Below are the code and all the weights of a small trained network. Each question names an input and a class and asks about switching units off, where a switched-off unit gives its printed mean instead of its output.

import numpy as np


def w(rows, s, z=0):
    codes = np.array(rows[::2]) - 128.0
    scale = np.full(codes.shape[1], s)
    scale[-1] = z or s
    return codes * scale


def norm(h):
    return h / np.sqrt((h * h).mean(-1, keepdims=True) + 1e-5)


def f(y):
    return y / 2 * (1 + np.tanh(0.7978845608 * (y + 0.044715 * y**3)))


def log_softmax(a):
    a = a - a.max(-1, keepdims=True)
    return a - np.log(np.exp(a).sum(-1, keepdims=True))


def net(x, mask):
    res = np.array(x, float).reshape(1, 4) / 4 @ E
    u = 0
    for l in range(3):
        y = f(norm(res) @ A[l][:, :-1].T + A[l][:, -1])
        res = res + np.where(mask[u : u + 12], y, B[l][:, -1]) @ B[l][:, :-1]
        u += 12
    return log_softmax(norm(res)[-1] @ U[:, :-1].T + U[:, -1])


A, B = {}, {}
E = w([
[254,50,45,27],'x0',
[179,253,144,86],'x1',
[58,70,226,25],'x2',
[124,131,133,124],'x3',
],0.0044)
A[0] = w([
[175,156,64,193,86],'0.n0',
[153,181,169,98,3],'0.n1',
[163,253,140,74,99],'0.n2',
[71,180,144,178,103],'0.n3',
[114,123,92,82,235],'0.n4',
[199,114,144,220,105],'0.n5',
[189,99,140,92,149],'0.n6',
[64,131,82,141,28],'0.n7',
[120,71,203,69,132],'0.n8',
[49,42,63,178,83],'0.n9',
[111,148,198,188,68],'0.n10',
[138,134,103,164,45],'0.n11',
],0.012,0.0021)
B[0] = w([
[93,177,243,101,219],'0.n0',
[97,118,94,121,149],'0.n1',
[78,2,44,85,232],'0.n2',
[164,89,131,149,214],'0.n3',
[187,116,213,115,170],'0.n4',
[98,213,102,35,183],'0.n5',
[126,157,141,239,186],'0.n6',
[153,139,60,159,137],'0.n7',
[117,230,132,74,241],'0.n8',
[109,87,57,63,253],'0.n9',
[124,115,159,200,193],'0.n10',
[133,173,113,84,137],'0.n11',
],0.0083,0.0054)
A[1] = w([
[18,154,70,30,245],'1.n0',
[128,169,2,132,246],'1.n1',
[140,9,37,65,173],'1.n2',
[140,163,126,204,203],'1.n3',
[98,84,155,241,24],'1.n4',
[232,104,169,99,133],'1.n5',
[226,72,142,138,208],'1.n6',
[153,144,152,220,255],'1.n7',
[55,17,10,102,237],'1.n8',
[80,183,116,149,92],'1.n9',
[166,100,160,132,89],'1.n10',
[214,132,165,102,181],'1.n11',
],0.0096,0.0016)
B[1] = w([
[179,119,199,155,248],'1.n0',
[179,79,146,34,160],'1.n1',
[145,86,98,125,217],'1.n2',
[165,197,102,78,134],'1.n3',
[79,127,1,170,148],'1.n4',
[59,128,64,85,147],'1.n5',
[21,176,74,172,146],'1.n6',
[111,161,141,115,142],'1.n7',
[220,106,86,132,233],'1.n8',
[136,84,181,93,140],'1.n9',
[103,121,89,133,126],'1.n10',
[103,177,154,221,145],'1.n11',
],0.0081,0.011)
A[2] = w([
[137,144,85,75,155],'2.n0',
[120,93,142,203,26],'2.n1',
[81,107,184,65,195],'2.n2',
[105,126,150,188,36],'2.n3',
[125,123,141,245,129],'2.n4',
[197,33,34,139,118],'2.n5',
[89,141,118,205,91],'2.n6',
[61,182,11,197,102],'2.n7',
[2,210,211,157,6],'2.n8',
[131,171,123,141,11],'2.n9',
[124,81,57,120,119],'2.n10',
[138,142,27,169,180],'2.n11',
],0.0091,0.0015)
B[2] = w([
[57,254,45,127,147],'2.n0',
[103,128,126,92,123],'2.n1',
[212,221,153,100,163],'2.n2',
[104,99,16,110,122],'2.n3',
[78,104,33,104,136],'2.n4',
[138,88,133,180,254],'2.n5',
[75,150,130,143,142],'2.n6',
[61,217,47,173,198],'2.n7',
[129,150,53,173,197],'2.n8',
[109,42,196,166,121],'2.n9',
[137,127,111,153,172],'2.n10',
[99,136,132,184,179],'2.n11',
],0.0066,0.0074)
U = w([
[165,61,107,111,72],'0',
[9,143,107,153,118],'1',
[151,146,137,154,252],'2',
[109,181,210,102,61],'3',
],0.014,0.0037)

Each question gives the input, the list of numbers given to net, and the class t.
The units are the neurons (one row each of A and B). Each row of codes is followed by its name. A weight is (code - 128) times the scale printed after its matrix; where a second scale follows, it is the last column's (A, B and U).
mask holds one flag per neuron, layer by layer. A switched-off neuron (its flag False) gives its mean, the last column of its row in B, instead of its output. The means were averaged over made-up inputs and are rounded, as every weight is.
A unit's drop is (log p(t) with every unit on - log p(t) with that unit switched off) / (log p(t) with every unit on - log p(t) with every unit switched off).
The circuit of an input: a set's keep is (log p(t) with only the set's units on - log p(t) with every unit switched off) / (log p(t) with every unit on - log p(t) with every unit switched off). Starting from the 12 units with the biggest drops (on a tie, the unit counted first), units are removed one at a time, each time the one whose removal leaves the highest keep (on an exact tie, the one counted first), for as long as the keep stays at least 0.8.
circuit, biggest first: the units of the circuit, biggest drop first
most important unit: the unit with the biggest drop
k most important neurons: the k neurons with the biggest drops, biggest first
top k neurons in layer l: the k neurons of layer l with the biggest drops, biggest first
drop when u is switched off: that unit's drop, to one decimal
input [3,0,6,1], class 3: most important unit -> 0.n8
input [6,6,-8,-4], class 3: circuit, biggest first -> 0.n0, 1.n8, 1.n2, 2.n8
input [-8,-8,-2,5], class 0: circuit, biggest first -> 0.n9, 1.n8
input [-8,-8,-6,2], class 0: top 2 neurons in layer 0 -> 0.n9, 0.n6
input [-5,4,-3,-4], class 1: circuit, biggest first -> 0.n10, 1.n0, 2.n7
input [3,4,-6,5], class 3: circuit, biggest first -> 0.n0, 1.n8
input [-6,-6,-6,6], class 0: circuit, biggest first -> 0.n9, 1.n1
input [6,-6,7,-2], class 3: circuit, biggest first -> 0.n8, 0.n2, 1.n8
input [8,5,-8,6], class 1: top 3 neurons in layer 0 -> 0.n8, 0.n9, 0.n0
input [-5,2,-6,-5], class 3: 2 most important neurons -> 0.n5, 0.n6
input [-7,3,-7,7], class 1: 2 most important neurons -> 0.n9, 0.n10
input [-5,6,-5,-6], class 0: 3 most important neurons -> 0.n2, 0.n8, 0.n3
input [5,3,0,3], class 1: 2 most important neurons -> 0.n9, 0.n4
input [7,-5,2,-4], class 1: most important neuron -> 0.n2
input [0,8,-6,2], class 0: 2 most important neurons -> 0.n2, 0.n8
input [-4,8,-6,-4], class 0: 2 most important neurons -> 0.n2, 0.n8
input [8,1,8,2], class 1: top 2 neurons in layer 1 -> 1.n0, 1.n5
input [-4,8,-5,8], class 0: drop when 0.n2 is switched off -> 1.5
input [7,2,-8,2], class 3: drop when 0.n10 is switched off -> 0.2
input [0,7,-3,6], class 0: circuit, biggest first -> 0.n2
input [-4,-3,8,-1], class 3: drop when 0.n2 is switched off -> 0.1
